Below are the code and all the weights of a small trained network. Each question names an input and a class and asks about switching units off, where a switched-off unit gives its printed mean instead of its output.

import numpy as np


def w(rows, s, z=0):
    codes = np.array(rows[::2]) - 128.0
    scale = np.full(codes.shape[1], s)
    scale[-1] = z or s
    return codes * scale


def f(y):
    return np.maximum(y, 0)


def log_softmax(a):
    a = a - a.max(-1, keepdims=True)
    return a - np.log(np.exp(a).sum(-1, keepdims=True))


def net(x, mask):
    res = np.array(x, float).reshape(1, 6) / 4 @ E
    y = f(res @ A[0][:, :-1].T + A[0][:, -1])
    res = res + np.where(mask, y, B[0][:, -1]) @ B[0][:, :-1]
    return log_softmax(res[-1] @ U[:, :-1].T + U[:, -1])


A, B = {}, {}
E = w([
[100,253,138,130,79,98,186,87,160],'x0',
[54,115,141,118,55,181,152,162,23],'x1',
[169,129,39,140,87,100,116,149,146],'x2',
[58,103,162,71,97,64,114,164,95],'x3',
[142,180,174,92,178,167,135,207,163],'x4',
[170,167,124,103,130,160,173,177,131],'x5',
],0.013)
A[0] = w([
[167,173,87,128,150,97,126,146,211,251],'n1',
[159,101,66,133,151,130,135,66,141,94],'n2',
[164,84,114,148,143,102,52,72,167,90],'n3',
[172,104,56,162,115,106,135,135,172,155],'n4',
[57,128,205,157,79,141,117,109,74,227],'n5',
[105,63,121,116,133,167,118,203,102,110],'n6',
[144,95,115,90,63,49,73,173,134,97],'n7',
[111,65,147,104,112,195,122,234,46,106],'n8',
[127,93,169,117,127,148,103,86,101,165],'n9',
[111,215,213,98,182,176,195,142,191,127],'n10',
[147,119,95,178,92,154,149,101,109,166],'n11',
[79,148,189,119,102,146,150,169,86,247],'n12',
[169,143,58,153,119,162,151,133,125,76],'n13',
[134,167,167,96,139,122,111,180,127,171],'n14',
[93,99,136,102,140,165,110,201,5,157],'n15',
[197,172,117,142,110,141,183,141,139,146],'n16',
[130,83,125,166,209,84,67,84,191,101],'n17',
[149,114,147,112,155,136,151,180,120,152],'n18',
[78,161,139,146,93,135,207,69,93,110],'n19',
[166,177,183,137,154,137,128,137,177,116],'n20',
[114,153,98,83,112,76,171,149,148,166],'n21',
[154,103,91,126,137,135,117,101,140,149],'n22',
[136,137,67,92,80,107,112,151,149,127],'n23',
[124,93,111,143,164,60,73,131,144,161],'n24',
[101,121,141,109,105,109,114,109,141,101],'n25',
],0.012,0.0033)
B[0] = w([
[138,88,90,164,147,118,140,82,111,215],'n1',
[149,108,152,140,124,151,114,95,110,191],'n2',
[142,108,162,100,115,141,76,73,108,211],'n3',
[167,103,126,152,95,109,137,90,108,193],'n4',
[65,179,170,103,112,124,134,134,125,215],'n5',
[176,115,179,91,163,132,139,173,38,191],'n6',
[139,115,122,130,128,58,127,147,126,178],'n7',
[149,127,126,95,151,151,143,213,96,229],'n8',
[82,147,149,104,137,136,111,140,108,174],'n9',
[127,127,54,170,195,137,148,160,253,249],'n10',
[136,136,149,117,97,159,131,119,92,182],'n11',
[79,142,133,110,145,155,158,175,161,209],'n12',
[194,133,147,168,89,188,168,115,95,175],'n13',
[123,125,122,152,177,137,135,161,152,177],'n14',
[143,152,174,90,146,139,147,189,45,226],'n15',
[139,115,74,156,91,200,148,132,160,195],'n16',
[137,93,171,70,153,144,61,82,132,223],'n17',
[138,99,121,156,136,127,118,141,107,165],'n18',
[92,175,141,130,98,130,142,107,160,201],'n19',
[139,86,105,139,158,145,123,141,190,194],'n20',
[129,154,79,137,149,82,122,138,148,174],'n21',
[161,133,138,139,113,136,95,115,123,171],'n22',
[131,119,76,110,86,78,141,127,68,167],'n23',
[101,94,145,133,115,80,70,136,149,188],'n24',
[118,144,129,107,138,110,115,133,122,148],'n25',
],0.011,0.019)
U = w([
[158,92,183,55,175,163,134,240,67,135],'0',
[166,33,197,84,154,124,2,47,138,101],'1',
[20,241,162,96,83,130,184,91,155,209],'2',
[151,91,84,113,102,8,101,95,110,1],'3',
[173,89,66,148,230,161,142,127,242,250],'4',
[205,103,102,155,49,184,155,69,93,47],'5',
],0.0094,0.00082)

Each question gives the input, the list of numbers given to net, and the class t.
The units are the neurons (one row each of A and B). Each row of codes is followed by its name. A weight is (code - 128) times the scale printed after its matrix; where a second scale follows, it is the last column's (A, B and U).
mask holds one flag per neuron, in row order. A switched-off neuron (its flag False) gives its mean, the last column of its row in B, instead of its output. The means were averaged over made-up inputs and are rounded, as every weight is.
A unit's drop is (log p(t) with every unit on - log p(t) with that unit switched off) / (log p(t) with every unit on - log p(t) with every unit switched off).
The circuit of an input: a set's keep is (log p(t) with only the set's units on - log p(t) with every unit switched off) / (log p(t) with every unit on - log p(t) with every unit switched off). Starting from the 12 units with the biggest drops (on a tie, the unit counted first), units are removed one at a time, each time the one whose removal leaves the highest keep (on an exact tie, the one counted first), for as long as the keep stays at least 0.8.
circuit, biggest first: the units of the circuit, biggest drop first
k most important neurons: the k neurons with the biggest drops, biggest first
drop when u is switched off: that unit's drop, to one decimal
input [-1,-1,-8,5,8,3], class 4: circuit, biggest first -> [n10]
input [3,2,7,-1,6,-6], class 3: 2 most important neurons -> [n10; n23]
input [-2,4,6,-4,2,6], class 5: circuit, biggest first -> [n13; n16]
input [-3,4,8,-3,0,-5], class 5: circuit, biggest first -> [n4; n13]
input [5,-8,3,-6,-4,7], class 5: 2 most important neurons -> [n13; n4]
input [1,6,-1,-7,-4,5], class 5: 2 most important neurons -> [n13; n16]
input [-2,3,5,-8,-5,-8], class 1: 3 most important neurons -> [n3; n17; n16]
input [2,8,6,1,-2,-8], class 2: 2 most important neurons -> [n5; n19]
input [1,6,-7,-5,-3,7], class 2: 2 most important neurons -> [n19; n5]
input [1,-8,6,8,-7,-1], class 1: 3 most important neurons -> [n17; n3; n2]
input [6,1,7,6,-2,-1], class 3: 2 most important neurons -> [n7; n23]
input [-1,-4,-6,-1,3,-3], class 4: drop when n10 is switched off -> 1.0
input [-7,-8,1,-6,8,-2], class 1: drop when n17 is switched off -> 0.2
input [4,3,1,-3,-5,0], class 2: circuit, biggest first -> [n19]
input [-4,1,-8,-8,6,5], class 4: drop when n10 is switched off -> 0.5
input [5,5,5,-7,3,7], class 4: drop when n10 is switched off -> 1.6
